Below is a small trained network, with its code and all its weights. Each question gives an input and a class and asks what happens when units are switched off, that is, made to give their printed mean instead of their output.

import numpy as np


def w(rows, s, z=0):
    codes = np.array(rows[::2]) - 128.0
    scale = np.full(codes.shape[1], s)
    scale[-1] = z or s
    return codes * scale


def norm(h):
    return h / np.sqrt((h * h).mean(-1, keepdims=True) + 1e-5)


def f(y):
    return y / 2 * (1 + np.tanh(0.7978845608 * (y + 0.044715 * y**3)))


def log_softmax(a):
    a = a - a.max(-1, keepdims=True)
    return a - np.log(np.exp(a).sum(-1, keepdims=True))


def net(x, mask):
    res = np.array(x, float).reshape(1, 3) / 4 @ E
    u = 0
    for l in range(2):
        y = f(norm(res) @ A[l][:, :-1].T + A[l][:, -1])
        res = res + np.where(mask[u : u + 10], y, B[l][:, -1]) @ B[l][:, :-1]
        u += 10
    return log_softmax(norm(res)[-1] @ U[:, :-1].T + U[:, -1])


A, B = {}, {}
E = w([
[84,128,123,135,131,67,136,99,130,136],'x0',
[119,134,129,120,118,94,111,254,130,123],'x1',
[243,140,131,138,118,1,161,92,143,113],'x2',
],0.0026)
A[0] = w([
[169,130,107,119,126,60,125,105,125,123,86],'L0N1',
[176,143,142,133,125,52,139,103,140,128,69],'L0N2',
[242,127,120,122,132,116,130,201,125,131,11],'L0N3',
[169,135,120,132,127,153,130,76,133,127,57],'L0N4',
[139,123,118,135,140,131,144,29,135,132,63],'L0N5',
[126,130,131,122,114,135,121,16,125,128,32],'L0N6',
[55,141,125,125,115,182,118,64,141,120,90],'L0N7',
[162,124,128,136,130,15,133,52,127,135,107],'L0N8',
[101,126,130,132,133,2,137,59,126,127,6],'L0N9',
[96,136,114,134,135,32,135,173,130,131,106],'L0N10',
],0.009,0.0019)
B[0] = w([
[138,68,100,111,172,164,129,129,50,142,201],'L0N1',
[163,64,92,112,176,132,107,69,110,129,220],'L0N2',
[190,175,100,245,115,132,127,130,197,164,218],'L0N3',
[140,107,216,146,132,128,92,152,142,99,167],'L0N4',
[131,240,140,91,102,130,84,95,103,96,200],'L0N5',
[117,156,170,155,59,147,129,137,209,82,199],'L0N6',
[99,127,120,132,180,155,166,153,85,166,193],'L0N7',
[131,63,106,78,162,88,187,170,77,147,254],'L0N8',
[119,162,63,155,165,77,183,156,193,153,214],'L0N9',
[82,92,148,78,70,112,92,134,138,114,197],'L0N10',
],0.012,0.0092)
A[1] = w([
[127,44,104,127,110,165,119,79,87,149,55],'L1N1',
[50,103,158,31,6,36,64,124,153,66,67],'L1N2',
[221,1,144,91,212,25,124,105,74,129,14],'L1N3',
[104,163,191,115,119,118,75,52,103,82,47],'L1N4',
[187,225,185,133,57,207,80,90,113,47,87],'L1N5',
[65,158,151,94,139,163,85,57,121,120,83],'L1N6',
[158,161,249,79,80,146,96,69,118,46,9],'L1N7',
[45,52,67,104,234,176,187,54,36,187,93],'L1N8',
[173,175,118,90,105,91,106,128,67,111,71],'L1N9',
[200,2,63,47,142,40,135,93,48,139,52],'L1N10',
],0.0071,0.0015)
B[1] = w([
[91,143,152,142,142,123,250,237,228,116,141],'L1N1',
[58,143,162,96,58,96,57,87,137,199,172],'L1N2',
[152,33,56,66,73,60,151,97,138,70,241],'L1N3',
[168,130,106,90,165,189,85,183,138,77,142],'L1N4',
[143,30,130,123,160,123,122,82,168,85,185],'L1N5',
[174,86,155,123,136,75,75,149,185,95,143],'L1N6',
[99,158,116,99,180,223,107,92,81,40,167],'L1N7',
[166,66,198,160,151,121,159,127,69,142,247],'L1N8',
[34,44,84,216,196,234,173,215,248,176,127],'L1N9',
[163,44,4,42,93,131,116,79,126,102,254],'L1N10',
],0.011,0.0096)
U = w([
[169,11,8,73,122,74,165,109,126,111,177],'0',
[135,184,72,142,121,175,99,165,72,151,1],'1',
[99,139,162,103,174,204,85,107,163,18,152],'2',
[86,231,94,119,158,93,203,167,176,109,77],'3',
[201,159,80,255,89,133,94,129,196,166,132],'4',
[122,76,207,169,177,147,170,161,29,176,176],'5',
[45,136,151,95,50,95,45,116,141,184,146],'6',
],0.0099,0.0039)

Each question gives the input, the list of numbers given to net, and the class t.
The units are the neurons (one row each of A and B). Each row of codes is followed by its name. A weight is (code - 128) times the scale printed after its matrix; where a second scale follows, it is the last column's (A, B and U).
mask holds one flag per neuron, layer by layer. A switched-off neuron (its flag False) gives its mean, the last column of its row in B, instead of its output. The means were averaged over made-up inputs and are rounded, as every weight is.
A unit's drop is (log p(t) with every unit on - log p(t) with that unit switched off) / (log p(t) with every unit on - log p(t) with every unit switched off).
The circuit of an input: a set's keep is (log p(t) with only the set's units on - log p(t) with every unit switched off) / (log p(t) with every unit on - log p(t) with every unit switched off). Starting from the 12 units with the biggest drops (on a tie, the unit counted first), units are removed one at a time, each time the one whose removal leaves the highest keep (on an exact tie, the one counted first), for as long as the keep stays at least 0.8.
units of the circuit, in order: the units of the circuit, biggest drop first
unit that matters most: the unit with the biggest drop
top k neurons: the k neurons with the biggest drops, biggest first
k most important neurons of layer l: the k neurons of layer l with the biggest drops, biggest first
drop of u: that unit's drop, to one decimal
input [4,-7,2], class 3: top 2 neurons => [L0N6; L0N5]
input [-1,3,1], class 4: unit that matters most => L0N3
input [-3,3,-3], class 5: units of the circuit, in order => [L0N8; L1N10; L1N3]
input [4,-5,-5], class 2: top 2 neurons => [L0N8; L0N6]
input [7,-6,1], class 3: units of the circuit, in order => [L0N5; L0N9; L1N10]
input [3,-4,-4], class 2: top 4 neurons => [L0N8; L0N6; L0N9; L0N1]
input [4,8,-7], class 6: top 2 neurons => [L0N8; L0N2]
input [8,6,0], class 6: units of the circuit, in order => [L0N10; L1N2]
input [-4,-5,3], class 2: top 2 neurons => [L0N5; L0N6]
input [4,-5,-2], class 2: top 2 neurons => [L0N5; L0N6]
input [-8,2,-3], class 4: 2 most important neurons of layer 1 => [L1N3; L1N10]
input [4,7,-6], class 6: 2 most important neurons of layer 0 => [L0N8; L0N2]
input [-4,6,-5], class 1: 3 most important neurons of layer 1 => [L1N3; L1N8; L1N10]
input [5,-4,-7], class 5: unit that matters most => L0N7
input [-5,-4,-3], class 2: 2 most important neurons of layer 0 => [L0N8; L0N1]
input [7,6,-5], class 6: top 2 neurons => [L0N8; L0N2]
input [8,5,-5], class 6: 2 most important neurons of layer 0 => [L0N8; L0N2]
input [0,-7,2], class 2: top 2 neurons => [L0N6; L0N5]
input [1,-4,1], class 3: top 2 neurons => [L0N6; L0N9]
input [5,5,-2], class 6: unit that matters most => L1N2
input [-6,7,-4], class 4: 2 most important neurons of layer 0 => [L0N8; L0N10]
input [5,2,-5], class 5: top 2 neurons => [L0N8; L0N2]
input [8,8,0], class 6: 2 most important neurons of layer 0 => [L0N10; L0N8]
input [-4,5,-5], class 5: drop of L0N5 => 0.7
input [2,2,-2], class 6: drop of L0N2 => 0.7
input [-1,0,-5], class 5: drop of L0N8 => 0.2
input [-5,3,1], class 4: drop of L1N7 => 0.0
input [-3,5,2], class 4: unit that matters most => L0N3
input [5,-7,-7], class 2: top 2 neurons => [L0N8; L0N6]
